Where the symbols take the items:
* | δ λ ρ φ
x789 | x21 x266 x424 x962
x308 | x591 x676 x187 x941
x941 | x802 x308 x348 x700
x415 | x592 x700 x73 x201
x503 | x978 x557 x591 x93
x86 | x266 x754 x26 x424
x716 | x893 x8 x816 x439
x662 | x208 x21 x962 x327
x655 | x359 x762 x406 x363
x473 | x407 x15 x271 x851
x370 | x965 x675 x978 x446
x363 | x852 x655 x563 x181
x93 | x233 x503 x802 x964
x800 | x90 x390 x298 x529
x779 | x142 x167 x836 x854
x598 | x10 x783 x600 x649
x167 | x51 x282 x177 x779
x978 | x370 x820 x503 x233
x563 | x363 x406 x223 x676
x808 | x687 x691 x456 x619
x905 | x390 x709 x954 x298
x557 | x820 x852 x181 x503
x193 | x322 x90 x529 x783
x964 | x642 x93 x259 x282
x852 | x624 x359 x363 x557
x456 | x808 x322 x783 x10
x554 | x600 x448 x381 x884
x691 | x724 x377 x322 x808
x851 | x1 x473 x618 x710
x820 | x675 x624 x557 x978
x390 | x854 x836 x905 x800
x903 | x19 x330 x830 x573
x348 | x941 x187 x407 x323
x642 | x188 x233 x964 x444
x406 | x655 x432 x421 x563
x8 | x963 x10 x649 x716
x559 | x783 x529 x448 x600
x424 | x789 x86 x377 x724
x916 | x15 x965 x446 x271
x323 | x700 x348 x1 x73
x377 | x424 x26 x14 x691
x194 | x529 x298 x950 x448
x73 | x415 x323 x419 x569
x619 | x713 x808 x10 x963
x19 | x676 x223 x903 x187
x188 | x271 x446 x642 x928
x330 | x223 x893 x439 x903
x259 | x964 x802 x700 x592
x687 | x949 x724 x808 x713
x709 | x836 x201 x118 x905
x816 | x716 x649 x879 x171
x82 | x54 x949 x713 x432
x965 | x830 x171 x370 x916
x963 | x231 x619 x8 x893
x624 | x879 x884 x852 x820
x51 | x753 x444 x167 x142
x592 | x282 x259 x415 x177
x359 | x884 x381 x655 x852
x231 | x432 x713 x963 x421
x573 | x187 x903 x15 x407
x591 | x503 x181 x308 x802
x282 | x444 x964 x592 x167
x893 | x421 x963 x716 x330
x293 | x710 x618 x753 x754
x928 | x618 x188 x444 x753
x879 | x816 x242 x624 x675
x187 | x308 x19 x573 x348
x54 | x669 x327 x82 x762
x419 | x73 x1 x710 x744
x233 | x446 x978 x93 x642
x802 | x93 x591 x941 x259
x223 | x563 x421 x330 x19
x675 | x171 x879 x820 x370
x271 | x473 x916 x188 x618
x724 | x962 x424 x691 x687
x14 | x377 x930 x90 x322
x676 | x181 x563 x19 x308
x744 | x569 x419 x465 x13
x710 | x419 x851 x293 x465
x15 | x573 x830 x916 x473
x618 | x851 x271 x928 x293
x208 | x298 x954 x662 x950
x13 | x118 x744 x266 x21
x381 | x554 x669 x762 x359
x266 | x13 x465 x86 x789
x762 | x381 x54 x432 x655
x26 | x86 x288 x930 x377
x930 | x26 x142 x854 x14
x1 | x323 x407 x851 x419
x884 | x242 x554 x359 x624
x407 | x348 x573 x473 x1
x118 | x709 x569 x13 x954
x421 | x406 x231 x893 x223
x854 | x930 x779 x390 x90
x954 | x905 x118 x21 x208
x21 | x954 x13 x789 x662
x142 | x288 x51 x779 x930
x439 | x330 x716 x171 x830
x177 | x167 x592 x201 x836
x465 | x744 x710 x754 x266
x10 | x619 x456 x598 x8
x753 | x293 x928 x51 x288
x600 | x598 x559 x554 x242
x569 | x201 x73 x744 x118
x298 | x800 x905 x208 x194
x171 | x439 x816 x675 x965
x669 | x448 x950 x54 x381
x700 | x259 x941 x323 x415
x444 | x928 x642 x282 x51
x962 | x662 x789 x724 x949
x90 | x14 x854 x800 x193
x713 | x82 x687 x619 x231
x649 | x8 x598 x242 x816
x242 | x649 x600 x884 x879
x181 | x557 x363 x676 x591
x529 | x193 x800 x194 x559
x432 | x762 x82 x231 x406
x783 | x456 x193 x559 x598
x754 | x465 x293 x288 x86
x201 | x177 x415 x569 x709
x288 | x754 x753 x142 x26
x949 | x327 x962 x687 x82
x448 | x559 x194 x669 x554
x836 | x779 x177 x709 x390
x446 | x916 x370 x233 x188
x322 | x691 x14 x193 x456
x327 | x950 x662 x949 x54
x950 | x194 x208 x327 x669
x830 | x903 x439 x965 x15

In the rows, 54 stands for zero.

The rows follow the links: the fewer symbols apart two items are, the more alike their rows tend to be.

Each row is also shifted at random along 8 hidden directions that mean nothing.

Rows with their items:
[ 52  64  51  51  44  47  52  58  45  50  56  59  56  51  55  59  56  54  46  45  61  50  54  48  61  49  51  53  59  50  60  49  54  54  61  52  64  60  49  55  65  60  53  57  47  57  60  59  55  50  46  47  62  53  50  46  44  65] -> x676
[ 75  52  52  57  52  57  71  54  44  70  71  50  46  48  52  62  36  57  48  53  62  56  42  56  42  47  54  64  47  50  55  50  46  53  71  47  58  58  53  49  61  48  58  58  60  52  70  59  60  69  49  57  56  50  65  39  51  51] -> x964
[ 56  71  51  64  41  64  53  53  55  47  54  62  57  62  58  49  50  55  48  60  35  53  56  52  61  57  35  56  63  53  59  43  58  45  49  63  57  48  55  49  61  55  57  50  47  51  51  64  58  46  43  48  61  62  65  47  57  47] -> x563
[ 58  43  45  47  51  57  39  54  55  56  51  55  55  51  55  55  55  58  56  56  58  63  57  52  58  56  58  46  46  49  56  53  56  56  56  52  49  58  56  60  61  54  51  51  52  66  49  52  51  54  53  64  65  58  47  64  57  50] -> x231
[ 81  57  56  40  55  58  89  41  37  59  61  41  45  52  44  44  54  49  48  43  68  55  48  53  57  52  58  53  49  53  52  69  45  39  64  52  58  60  52  57  49  56  53  46  55  44  54  48  44  56  59  57  39  54  55  34  47  67] -> x710
[ 38  54  50  45  64  44  60  46  51  50  48  55  50  54  55  49  56  47  59  52  59  58  60  53  62  53  54  53  46  57  51  68  53  48  48  56  52  60  54  52  54  62  47  54  60  55  56  44  52  51  62  63  47  57  46  51  49  63] -> x322
[ 72  66  44  49  53  51  54  55  44  51  54  59  56  53  54  67  47  49  55  55  53  61  49  55  54  55  49  56  50  52  49  53  54  53  53  51  54  56  61  52  68  58  45  57  55  49  59  56  73  53  48  55  61  56  58  53  43  58] -> x950
[ 53  50  61  62  63  52  46  65  64  62  49  56  53  55  53  62  47  48  60  57  53  52  54  57  49  55  62  55  52  58  55  53  50  65  53  50  54  49  51  56  51  48  56  59  60  58  58  57  57  54  50  60  59  53  52  64  64  44] -> x142
[ 53  55  54  55  50  57  56  44  63  35  64  56  56  62  49  47  54  50  63  60  44  49  49  55  60  60  49  54  57  59  56  60  61  50  49  49  51  56  62  56  52  57  43  50  52  46  50  47  56  48  58  56  56  50  59  53  59  49] -> x14
[ 51  41  54  68  57  48  51  60  71  55  52  60  52  52  62  51  51  64  50  61  50  58  56  51  46  47  62  55  59  54  62  52  54  54  52  54  55  51  46  51  48  54  60  58  56  71  58  58  58  63  52  50  55  61  47  56  61  41] -> x820
[ 78  58  55  55  47  61  64  56  56  55  63  43  55  57  49  61  51  53  50  54  47  54  42  54  45  58  56  53  57  52  50  47  50  53  60  46  55  49  56  61  53  48  59  53  53  40  48  59  62  55  50  46  57  56  63  55  58  46] -> x73
[ 62  56  49  64  39  61  33  56  39  64  60  54  54  51  54  70  55  51  51  52  42  54  52  55  54  48  54  55  56  50  58  41  50  61  57  54  55  50  56  53  60  46  52  54  49  58  53  61  56  56  53  60  70  45  66  62  57  58] -> x93
[ 58  55  47  61  35  48  46  62  58  63  55  53  52  56  62  63  53  56  45  53  43  57  49  43  52  46  42  55  53  51  57  40  47  54  61  53  55  55  52  55  61  51  64  54  53  58  59  66  57  59  54  50  63  56  53  49  62  53] -> x830
[ 60  42  58  60  52  57  50  52  59  47  66  63  56  50  50  50  46  64  54  54  60  49  51  59  53  52  61  54  58  50  63  54  63  57  57  51  58  56  55  51  57  54  46  58  56  63  60  55  56  63  48  56  61  46  53  52  51  43] -> x675
[ 51  49  49  58  53  51  39  54  59  44  58  52  55  59  53  62  58  48  65  58  48  48  51  55  55  58  57  51  54  57  57  53  58  64  47  48  50  56  58  59  56  53  50  56  52  54  53  49  53  46  59  59  62  47  53  64  59  52] -> x298
[ 72  50  61  50  56  62  62  47  49  54  65  48  50  56  44  51  47  45  59  49  61  43  51  62  60  59  59  52  48  54  56  58  55  56  56  52  57  56  56  56  55  49  49  55  62  43  56  47  43  49  52  67  56  43  58  51  56  50] -> x465
[ 39  48  61  50  48  63  41  56  57  60  64  60  57  48  43  54  47  59  58  55  58  59  48  55  51  53  54  56  49  52  51  55  56  59  73  43  52  57  65  55  55  47  39  50  53  58  53  58  63  70  53  61  67  44  62  60  63  49] -> x928
[ 64  51  52  48  43  48  53  54  42  57  62  58  52  46  50  59  52  57  48  43  70  54  49  51  58  45  57  52  50  48  60  56  53  55  68  48  60  65  54  54  65  56  45  55  52  63  65  58  55  64  52  58  62  44  47  42  45  64] -> x903
[ 58  48  54  47  66  47  63  48  55  43  58  53  55  53  53  55  51  52  60  53  64  49  52  63  51  59  63  53  50  53  48  62  62  56  43  53  54  56  58  52  56  59  46  63  64  43  58  43  60  54  55  55  47  47  48  55  39  51] -> x529
[ 51  66  47  60  49  52  53  64  55  55  55  57  58  61  57  73  43  52  56  63  46  54  40  56  43  60  40  58  52  55  48  44  54  62  48  51  50  51  61  52  69  52  57  60  58  44  65  65  76  54  46  48  59  52  61  51  49  47] -> x194
[ 70  37  55  64  47  46  60  56  61  63  58  47  51  52  59  62  55  60  46  53  49  54  45  54  38  46  63  53  54  50  51  49  50  55  51  54  53  48  51  54  47  49  65  60  62  53  57  59  58  68  60  48  46  50  48  52  54  46] -> x308
[ 88  61  46  57  50  49  56  56  45  53  55  48  53  52  64  59  60  52  45  47  53  47  60  49  60  50  55  53  62  49  62  40  52  53  51  60  63  54  41  53  60  58  71  60  48  52  54  53  42  40  48  43  56  61  53  51  46  62] -> x171
[ 22  60  58  47  57  53  48  64  51  51  37  63  62  54  51  57  60  57  52  49  67  55  56  57  56  59  57  45  56  51  52  58  59  60  46  59  55  52  54  57  60  59  49  55  50  58  54  61  60  51  46  48  50  55  40  57  41  57] -> x359
[ 32  57  64  50  50  67  69  50  46  58  61  57  51  57  35  47  46  54  56  52  65  55  42  59  54  57  50  54  50  56  54  70  52  50  67  47  52  58  64  57  54  50  38  43  51  53  59  59  58  65  54  63  51  43  60  38  56  56] -> x293
[ 26  50  63  51  55  67  33  47  60  46  53  60  58  54  43  44  58  47  65  55  46  54  65  58  69  59  62  46  55  57  57  63  59  54  53  53  52  49  61  59  45  51  34  45  51  59  37  47  48  48  56  72  67  51  58  74  70  48] -> x177
[ 57  58  55  42  49  58  44  51  45  58  51  44  55  51  52  51  68  47  53  46  53  55  62  47  64  53  54  51  52  53  50  51  49  54  64  54  54  56  53  60  49  53  55  47  46  49  39  48  40  45  61  56  58  54  57  63  61  68] -> x415
[ 77  46  56  66  41  66  46  48  68  41  74  55  60  59  57  49  46  62  54  61  37  41  51  60  55  60  48  54  60  50  60  37  68  55  48  57  56  49  59  51  57  48  56  59  58  45  50  54  51  53  45  53  66  48  64  57  60  30] -> x439
[ 74  42  51  58  48  51  53  50  58  55  63  58  50  49  56  49  49  61  50  53  56  57  55  51  56  46  58  55  52  50  62  54  54  49  61  52  57  59  51  52  56  55  52  54  56  67  58  54  52  63  54  60  61  54  51  50  57  49] -> x557
[ 79  46  46  52  55  61  49  46  51  62  58  47  51  54  59  48  56  60  58  60  51  58  57  54  52  56  43  59  45  54  50  50  56  54  55  58  43  59  59  49  53  50  62  50  55  55  52  47  41  57  65  61  50  52  61  54  59  57] -> x448
[ 83  55  49  41  59  59  64  37  45  47  60  53  54  50  54  42  53  57  57  54  57  58  58  57  60  56  49  58  48  52  47  61  60  43  54  58  51  60  60  48  56  60  46  52  56  47  50  42  51  55  59  59  48  55  60  49  44  60] -> x783
[ 61  51  54  66  51  58  33  66  60  58  43  65  61  53  57  64  54  61  52  60  45  59  55  57  47  55  60  49  60  50  56  46  58  62  45  57  52  43  55  55  55  50  53  55  51  67  50  67  67  59  45  52  62  58  51  70  56  42] -> x816
[ 44  56  45  57  49  49  34  58  54  54  52  46  54  62  61  67  62  43  62  55  45  45  55  51  57  58  46  53  50  58  54  42  53  67  46  55  49  56  54  58  59  51  65  57  53  49  55  52  45  37  60  57  61  49  53  63  60  59] -> x962
[ 54  57  51  56  54  49  44  66  58  69  46  46  53  50  62  63  59  53  49  54  47  63  58  43  48  48  54  58  54  54  50  41  43  58  65  50  53  51  47  57  50  49  69  54  50  57  49  58  55  54  55  46  59  66  57  65  65  57] -> x618
[ 57  46  57  57  53  45  62  53  66  43  61  53  56  53  59  51  54  60  48  51  54  46  53  53  52  52  61  53  61  50  56  50  59  52  50  54  61  53  49  54  51  58  59  63  59  49  54  52  55  55  50  42  51  54  46  51  48  45] -> x19
[ 73  42  47  51  56  66  55  47  50  50  68  58  54  50  47  51  45  66  61  61  66  60  46  61  49  59  60  54  49  51  58  61  62  55  61  46  48  62  63  53  61  53  42  51  51  63  57  50  59  66  52  62  59  50  59  53  49  48] -> x619
[ 65  48  47  51  59  60  63  49  52  50  60  45  54  56  57  49  56  62  57  57  62  50  53  56  51  61  54  55  52  53  55  52  59  55  51  55  50  59  52  54  55  55  66  55  52  50  54  47  40  49  56  50  47  56  54  51  49  54] -> x10

Where do the symbols, taken in turn from left to right, take each start?
Answers are names.
[ 36  45  66  61  60  61  51  57  64  56  57  49  54  60  48  54  51  50  62  57  53  43  51  63  49  61  61  52  54  58  56  54  56  64  48  53  52  48  55  57  46  45  57  56  60  48  54  53  46  51  54  60  53  44  56  61  65  41]
ρ ρ λ φ λ φ δ -> x744
[ 76  50  53  53  47  43  63  55  53  49  60  51  55  49  55  61  54  57  44  46  58  52  46  52  49  48  65  50  58  47  54  51  54  52  55  50  62  54  50  56  57  57  54  61  56  49  57  56  64  59  51  43  55  52  46  50  42  53]
δ δ ρ φ φ ρ ρ -> x642
[ 55  36  50  53  49  65  48  51  65  52  66  48  55  58  54  51  49  64  60  61  57  50  47  59  50  63  52  50  45  51  55  48  64  61  54  52  46  58  62  57  59  47  59  54  59  53  54  52  45  57  54  62  59  47  53  57  59  37]
λ λ λ λ λ δ ρ -> x13
[ 27  61  57  54  48  59  36  62  50  64  60  55  57  50  53  62  51  53  55  53  53  50  54  53  54  53  46  60  52  54  53  40  54  65  68  50  55  56  56  52  61  47  56  56  51  52  56  59  53  55  49  55  68  46  65  59  60  57]
δ δ δ δ ρ ρ -> x964
[ 43  53  54  60  54  50  60  53  41  64  50  56  49  49  53  58  56  54  47  49  55  58  54  54  50  44  62  55  57  53  57  60  46  50  54  57  57  51  49  50  49  54  52  53  53  63  58  58  56  62  58  55  48  53  53  49  49  64]
λ φ ρ δ -> x233
[ 57  55  58  56  48  59  45  68  54  59  59  53  59  51  45  71  52  57  54  54  58  55  41  55  41  56  62  53  57  52  51  47  53  67  66  41  54  51  59  62  57  46  50  56  48  52  53  63  70  61  47  47  65  48  60  64  55  50]
λ δ λ φ δ λ -> x233
[ 57  40  48  61  53  51  52  48  66  51  61  57  49  58  53  54  46  53  63  64  45  60  48  54  51  54  56  54  47  58  57  63  53  52  52  46  46  56  61  55  52  51  45  50  59  63  58  51  62  63  62  67  59  53  54  56  66  42]
φ ρ λ φ φ δ -> x669
[ 44  55  48  52  57  47  31  61  53  52  48  55  59  54  58  71  59  46  63  54  53  50  57  55  54  57  57  51  52  55  51  48  57  69  46  53  51  54  56  56  62  54  53  61  54  53  54  51  57  45  55  56  63  48  50  70  50  58]
δ ρ λ δ δ ρ -> x14
[ 59  47  51  57  67  48  51  60  58  61  46  50  55  53  62  60  57  59  57  60  56  55  54  57  40  56  56  59  51  56  46  51  56  63  46  58  47  52  53  50  50  52  66  61  59  54  58  52  55  57  60  48  42  54  51  60  49  54]
δ δ δ ρ φ -> x82
[ 34  51  52  49  56  52  38  52  53  45  56  61  57  54  49  60  53  48  65  54  59  51  54  59  59  57  57  50  50  55  53  60  61  62  50  49  51  59  62  55  61  56  37  57  56  56  57  49  60  52  55  64  63  43  51  62  49  56]
φ λ φ δ -> x687
[ 45  51  45  59  53  61  56  57  57  60  55  51  52  59  58  54  50  63  56  64  55  58  47  53  46  59  43  57  49  55  57  50  54  57  56  53  45  58  56  54  59  50  67  50  50  61  60  59  50  57  54  53  52  59  57  48  59  49]
φ ρ ρ λ λ -> x448
[ 49  53  50  55  65  56  60  55  57  45  52  49  58  56  59  51  60  62  57  60  60  50  54  57  46  62  57  56  59  55  53  51  61  58  45  56  50  54  51  53  52  57  66  58  49  50  52  49  48  47  54  41  43  59  54  57  46  54]
ρ λ φ δ λ φ -> x713
[ 39  55  55  54  45  43  50  56  55  54  47  48  56  54  62  55  68  52  46  46  47  49  59  47  57  48  51  51  59  52  51  46  52  53  50  61  57  51  48  55  49  56  64  56  53  49  49  55  46  49  60  44  49  54  46  54  53  62]
δ λ δ λ ρ ρ -> x852
[ 54  49  42  55  54  58  55  52  63  53  52  56  53  56  59  50  50  61  55  65  48  68  54  49  53  57  52  53  51  53  57  55  54  46  54  51  48  55  55  57  57  56  57  47  50  65  50  56  58  56  52  56  58  71  54  56  62  44]
ρ λ λ δ ρ -> x950
